Rows, each followed by one of two labels for a hidden trait (new trait and labels in each part):
In the rows, zero is written as 128.
[148 130 149 165 110 115 123  63 130 125 106  80 115 129  97 127 124  77
 100 129 107 139 140 153 104 155 147 129 151 106 104  53 118 100 112 135
  68 131 138 118 157]  (13)
[ 92 147 153 126 165 136 148 176 129 144 158 166 218 151 146  99  83 139
  98  98 118 141 104 111 148  94 131 117 150 121 176 130 152 169 154  91
  62 138  91 106 218]  (11)
[ 86 129  82 179 130 128  99 157 112 130  82 112 181 103 153 100 159 173
 106 121 114 121 111 106 152 148 131 112 128 185 160 189 139 119 136 101
 151 123 112 137 132]  (11)
[ 79 130 105 155 140 136 124 176 115 133 110 143 187 126 145 118 118 153
 123 114 122 128 110  99 140 130 149 119 137 150 179 147 144 136 141 104
 105 116  95 116 164]  (11)
[102 122 122 169 128 118 113 135 110 139 100  86 195 122 136  87 125 154
 108 110  97 137 110 105 142 144 119 106 154 171 145 157 141 120 123  87
  95 163 103 121 133]  (13)
[104 152 167  97 165 137 153 180 133 147 186 158 211 161 133 110  64 122
 102  95 126 158 115 118 134  91 120 122 148  90 195 116 152 175 154  97
  49 136 101 105 246]  (11)
[172 122 209 150 108 105 148  33 140 134 128  64 118 157  81 113  56  68
  55 118  86 160 135 154  94 146 131 126 176  55  86   3 127 125 108 118
   1 183 121 107 227]  (13)
[165 123 163 152 103 105 123  34 127 133  99  58 109 132  88 130 125  72
  79 135  96 145 146 159  97 167 135 127 160  97  89  87 110 101 102 132
  77 144 147 125 168]  (13)
[119 128 162 155 133 124 138 127 125 137 130 106 176 148 123  99  80 118
  90 102  98 157 117 119 122 123 134 112 167 101 139  99 143 132 123  98
  39 162 108 118 212]  (13)
[ 93 141 136 133 148 130 134 161 124 137 139 126 186 140 138 102  95 133
 110 104 110 151 100 107 137 111 137 117 150 122 164 134 144 153 141  98
  86 135  98 115 205]  (11)
[155 135 183 126 123 124 150  86 146 123 150 124 114 149 104 124  71  76
 101 120 113 156 137 150 101 125 145 137 158  65 115  25 127 128 126 128
  37 141 122 110 191]  (13)
[121 148 149 105 143 147 144 142 144 119 204 178 100 127 127 146 118  73
 152 127 155 150 143 137 127 113 161 144 123  85 148  71 125 149 147 148
 117  80 131 112 173]  (13)
[128 120 113 172 101 116 107  81 120 119  70  70 120  98 113 119 169 123
 102 133 112 116 129 139 130 160 123 120 130 160 103 154 118  79 108 123
 135 126 144 137  71]  (13)
[145 121 166 155 102 109 128  42 131 130  99  73 101 136  88 123 111  79
  76 136 101 148 144 158  98 158 139 128 156  84  95  60 117 105 107 136
  65 141 142 121 173]  (13)
[156 117 117 165  92 108 111  19 122 124  92  54 105 121 108 128 137 107
  93 135 104 132 141 152 110 165 130 120 149 132  87 112 113  87  97 135
 114 135 146 135 122]  (13)
[164 133 194 130 120 118 150  71 148 125 147 108 101 148  90 125  58  57
  89 124 110 158 156 155  97 133 145 138 163  52 105  16 121 125 125 136
  20 145 129 106 209]  (13)
[107 127  97 171 121 117 104 119 116 125  60  84 139 103 130 120 152 140
 107 126 118 116 122 128 137 158 129 116 132 169 140 153 128 102 126 115
 131 111 138 134 127]  (13)
[138 145 192 102 141 133 156 127 140 139 206 139 160 162 125 115  49  89
  96 100 117 173 130 133 125  96 124 126 161  67 135  66 138 168 132 107
  40 146 112 107 215]  (13)
[102 123 124 169 133 124 130 143 113 137  52 102 197 129 138  89 116 151
 120 105  97 142 111 110 138 135 133 110 156 141 153 150 143 131 130  91
  81 155  96 116 194]  (11)
[ 83 152 155 113 170 149 147 196 131 141 159 177 202 148 139 111  89 131
 117 104 137 126 112 112 144  91 133 124 138 108 181 121 148 178 163 103
  81 112 101 112 198]  (11)
[105 127 118 170 124 124 119 124 118 130  95 101 171 124 132 105 127 129
 104 115 107 134 118 117 127 149 139 114 148 135 149 115 136 118 127 110
 101 136 114 117 172]  (13)
[110 144 164 116 151 132 146 160 132 140 157 142 169 159 129 110  76 106
 107 102 123 156 121 120 133  98 133 124 149  98 160  95 132 166 143 102
  65 128 101 110 214]  (11)
[106 140 149 129 153 132 143 161 126 145 155 145 205 149 135  99  78 135
 103  98 113 150 107 110 139 106 131 116 151 119 167 130 148 161 143  94
  53 144  97 111 232]  (11)
[142 117 135 180  97 106 111  52 121 128  79  57 148 105 118 109 139 117
  75 121  97 129 129 143 124 160 114 113 146 156  94 137 123  91 102 115
  97 156 134 134 121]  (13)
[ 98 134 151 134 148 131 141 149 125 144 138 141 205 147 132 103  72 154
  94  96 108 147 108 108 143 107 131 113 152 122 165 128 153 158 138  92
  55 146  89 112 222]  (11)
[133 128 139 175 107 117 113  84 124 121  95  85 120 118 112 124 139 104
  98 139 111 134 138 144 117 160 143 121 145 129 119 100 121  91 118 123
 106 128 130 121 118]  (13)
[132 133 126 169 114 123 115  78 128 119 101  91 108 121 105 130 139  89
 109 134 114 142 139 149 107 162 154 128 145 121 123  82 118  94 124 139
 107 109 144 123 138]  (13)
[148 119 124 169  92 111 109  54 123 120  82  69 104 111 112 125 152 111
  93 135 106 130 138 147 121 162 128 119 145 148  88 143 115  85  98 134
 131 137 144 138 103]  (13)
[138 132 196 134 134 122 154 116 135 142 169 113 181 161 113  96  54 107
  76  92  96 173 121 127 121 110 121 115 180  68 106  80 143 162 114  92
   1 177 101 105 244]  (13)
[ 90 140 145 132 155 132 145 176 127 142 150 154 210 147 139  97  80 141
 102  96 115 145 107 108 145 101 130 116 149 115 168 129 150 167 144  87
  59 141  93 112 222]  (11)
[130 147 195  99 146 131 163 147 137 147 211 145 176 168 120 109  42 104
  86  97 110 172 127 129 124  93 117 124 160  62 142  81 143 189 136 106
  35 155 105 103 255]  (11)
[ 99 149 145 110 156 142 142 174 130 133 174 172 168 139 144 118  96 129
 126 112 132 147 121 119 129 102 142 127 138 112 159 113 139 160 149 113
  88 109 113 112 185]  (11)
[142 138 171 138 124 125 140  95 140 120 142 126  98 139 104 126  91  73
 108 129 120 152 135 145 108 134 153 134 142  83 125  46 126 135 129 134
  68 123 125 107 170]  (13)
[113 146 169 104 153 138 152 160 135 141 195 161 178 157 127 111  69 108
 104 102 123 158 120 124 132  96 129 123 147  87 155  97 140 177 146 104
  87 136 108 109 233]  (11)
[160 135 195  99 127 126 158  76 156 124 179 140  91 150  92 136  59  41
 112 123 122 154 144 156  98 121 142 147 147  52 114   8 121 142 129 143
  45 140 134 106 195]  (13)
[117 155 166 102 155 142 146 152 138 133 204 169 150 150 132 129  83  91
 128 112 140 162 134 129 123 100 137 131 136  84 161  94 135 175 150 118
  84 105 120 109 188]  (11)
[113 150 170 100 157 138 151 167 128 143 190 158 185 157 132 115  72 109
 110 101 121 157 119 123 136  97 127 124 145  84 162 105 144 181 148 106
  66 131 106 110 214]  (11)
[121 147 173 102 150 138 153 157 136 139 199 151 170 156 127 115  69 101
 110 101 126 161 126 128 127  99 132 124 150  83 152 100 138 170 143 107
  58 128 109 108 175]  (11)
[ 92 139 128 138 140 137 132 154 123 126 136 152 153 125 136 119 119 122
 136 119 128 137 121 115 130 128 156 127 136 124 164 112 135 136 140 120
 101 103 111 117 141]  (13)
[126 136 174 138 133 123 143 108 131 136 152 114 168 141 121 103  72 110
  91 101 108 164 122 123 124 134 140 120 160  82 140 100 138 151 127 105
  53 147 107 104 218]  (13)
[106 144 160 107 151 137 142 163 131 136 171 155 167 146 131 116  81 105
 115 107 125 151 124 126 134 106 140 124 143  98 150 105 139 161 141 113
  74 123 108 112 208]  (11)
[ 88 129  87 175 129 122 100 152 112 127  73  97 164  99 144 110 171 161
 115 125 120 117 113 114 150 158 127 113 130 195 144 198 130 101 136 109
 159 112 127 136 105]  (13)
[175 131 210  94 125 118 164  72 158 132 197 135 103 162  87 131  45  54
  92 117 118 164 142 160  89 115 132 142 160  37 104  31 124 151 127 134
  19 151 131 100 227]  (13)
[115 138 110 159 121 140 113 110 131 105  96 125  65 108 115 152 169  78
 153 153 145 116 146 147 104 166 178 140 127 126 144  74 113  94 138 163
 145  66 149 133  94]  (13)
[117 124 123 175 119 114 109  99 120 126  84  77 148 113 119 117 149 123
  95 126 109 130 128 138 126 159 130 116 147 146 118 133 122 102 123 121
 142 130 134 127 130]  (13)
[149 139 186 111 129 129 154 111 150 129 193 152 124 154 106 128  69  61
 109 113 123 164 140 146 111 106 139 136 152  58 112  31 128 152 131 127
  51 132 123 107 210]  (13)
[152 140 192 105 131 127 160 107 148 131 198 143 124 161 109 124  52  71
 100 114 124 163 141 148 108 108 128 135 158  49 118  32 129 159 128 123
  22 138 121 107 211]  (13)
[154 120 145 170  92 102 112  44 122 128  91  53 150 118 108 116 141 105
  74 125  94 138 137 149 115 156 119 117 154 126  83 107 113  92  94 117
  83 156 142 125 139]  (13)
[ 88 128 104 173 144 129 115 156 114 130  93 118 175 115 146 104 145 158
 124 118 116 133 111  95 143 141 144 113 142 161 168 148 141 122 134 105
 122 121 105 123 150]  (11)
[ 86 132  84 157 137 137 114 155 118 120 103 128 135 102 137 123 167 127
 142 137 130 124 125 113 123 153 163 122 130 154 170 127 132 110 140 130
 133  89 122 126 107]  (13)
[ 88 146 130 117 155 146 137 183 130 135 153 170 173 138 137 121  91 117
 126 113 135 137 117 123 132 104 145 122 130 112 169 116 145 153 151 112
 111 107 111 118 198]  (11)
[151 127 145 153 108 115 120  63 133 122  96  86  83 125  97 139 136  65
 106 141 118 134 147 156  97 165 155 136 144  95  99  61 177  96 120 153
 100 110 148 122 131]  (13)
[149 141 172 124 123 131 148  98 147 120 166 132 104 145 103 128  75  64
 106 123 124 150 138 152 106 125 137 137 152  66 120  26 125 141 130 137
  41 128 126 109 197]  (13)
[144 127 156 169 111 116 126  68 130 127 101  72 123 133 119 118 116  89
  83 126 100 146 139 146 105 155 139 123 155  95 116  55 121 107 114 127
  46 148 129 117 177]  (13)
[132 146 182  99 147 131 154 147 143 137 212 132 148 159 118 119  59  68
 108 105 124 167 136 136 116  89 127 131 150  61 145  54 133 166 138 116
  51 131 117 101 188]  (13)
[ 93 129 145 151 149 127 136 162 118 144 130 123 216 151 140  88  84 147
  83  95  99 155 106 100 142 111 127 109 162 121 172 146 153 159 135  80
  69 166  85 112 228]  (11)
[109 125 120 174 131 121 120 135 116 134  99  84 173 127 130  99 121 142
  91 112 101 140 115 110 131 145 132 113 158 146 149 139 140 123 124  97
 102 147  90 117 185]  (13)
[154 125 155 156 107 111 121  61 129 125 111  70  99 129 101 134 136  76
 101 140 111 139 146 155  95 164 149 128 152 100  98  65 112 101 113 142
  86 120 146 123 132]  (13)
[146 134 169 140 121 128 142 100 141 121 144 126  98 136 104 131  95  64
 117 127 122 144 139 147 101 138 153 137 150  72 119  27 123 121 130 139
  50 121 131 111 169]  (13)
[110 139 176 132 150 134 146 155 131 140 168 149 180 141 127 108  73 123
 101 102 120 152 120 120 133 104 133 122 149  67 149 103 140 165 140 112
  58 135 106 111 225]  (11)
[ 82 129 108 160 142 128 124 162 118 132 104 126 182 121 144 109 124 147
 116 119 115 140 114 102 135 136 144 115 151 150 171 145 142 127 143 103
 107 134 103 121 170]  (11)
